Below are the code and all the weights of a small trained network. Each question names an input and a class and asks about switching units off, where a switched-off unit gives its printed mean instead of its output.

import numpy as np


def w(rows, s, z=0):
    codes = np.array(rows[::2]) - 128.0
    scale = np.full(codes.shape[1], s)
    scale[-1] = z or s
    return codes * scale


def f(y):
    return np.maximum(y, 0)


def log_softmax(a):
    a = a - a.max(-1, keepdims=True)
    return a - np.log(np.exp(a).sum(-1, keepdims=True))


def net(x, mask):
    res = np.array(x, float).reshape(1, 6) / 4 @ E
    y = f(res @ A[0][:, :-1].T + A[0][:, -1])
    res = res + np.where(mask, y, B[0][:, -1]) @ B[0][:, :-1]
    return log_softmax(res[-1] @ U[:, :-1].T + U[:, -1])


A, B = {}, {}
E = w([
[116,96,105],'x0',
[253,123,132],'x1',
[112,212,158],'x2',
[145,113,179],'x3',
[73,119,195],'x4',
[190,94,151],'x5',
],0.014)
A[0] = w([
[135,147,30,112],'N1',
[134,100,140,50],'N2',
[215,141,161,253],'N3',
[229,144,182,36],'N4',
[185,26,117,187],'N5',
[140,149,6,189],'N6',
],0.021,0.002)
B[0] = w([
[111,153,60,211],'N1',
[110,111,126,148],'N2',
[205,172,182,247],'N3',
[196,178,190,254],'N4',
[124,3,142,254],'N5',
[116,167,30,237],'N6',
],0.029,0.018)
U = w([
[144,147,153,86],'0',
[104,139,45,113],'1',
[4,148,180,254],'2',
[121,35,121,87],'3',
],0.015,0.0073)

Each question gives the input, the list of numbers given to net, and the class t.
The units are the neurons (one row each of A and B). Each row of codes is followed by its name. A weight is (code - 128) times the scale printed after its matrix; where a second scale follows, it is the last column's (A, B and U).
mask holds one flag per neuron, in row order. A switched-off neuron (its flag False) gives its mean, the last column of its row in B, instead of its output. The means were averaged over made-up inputs and are rounded, as every weight is.
A unit's drop is (log p(t) with every unit on - log p(t) with that unit switched off) / (log p(t) with every unit on - log p(t) with every unit switched off).
The circuit of an input: a set's keep is (log p(t) with only the set's units on - log p(t) with every unit switched off) / (log p(t) with every unit on - log p(t) with every unit switched off). Starting from all 6 units, units are removed one at a time, each time the one whose removal leaves the highest keep (on an exact tie, the one counted first), for as long as the keep stays at least 0.8.
units of the circuit, in order: the units of the circuit, biggest drop first
most important unit: the unit with the biggest drop
k most important neurons: the k neurons with the biggest drops, biggest first
drop of u: that unit's drop, to one decimal
input [-5,2,2,-5,3,-6], class 1: most important unit => N5
input [7,-4,3,3,3,3], class 2: units of the circuit, in order => [N5; N6; N3]
input [-1,-6,5,-1,4,8], class 2: units of the circuit, in order => [N5; N3; N6]
input [-8,-6,-4,2,-2,2], class 2: 4 most important neurons => [N5; N6; N3; N4]
input [-6,-4,-7,-7,-6,7], class 1: 2 most important neurons => [N6; N1]
input [6,2,-2,4,7,-8], class 2: 4 most important neurons => [N5; N6; N3; N4]
input [-4,-4,-4,6,1,-8], class 2: 3 most important neurons => [N5; N6; N3]
input [0,1,-1,0,3,1], class 3: 2 most important neurons => [N4; N3]
input [-1,-4,4,-7,7,7], class 2: 3 most important neurons => [N5; N6; N3]
input [-1,-3,8,8,0,-2], class 2: 2 most important neurons => [N3; N5]
input [-6,4,-7,6,0,-1], class 3: 3 most important neurons => [N5; N2; N6]
input [2,3,-5,5,2,-4], class 3: drop of N6 => 0.0
input [-3,-6,7,7,-2,-2], class 2: drop of N6 => 0.2
input [0,2,-6,2,0,3], class 3: drop of N5 => 5.5
input [4,-3,-2,-5,-2,6], class 1: units of the circuit, in order => [N6]
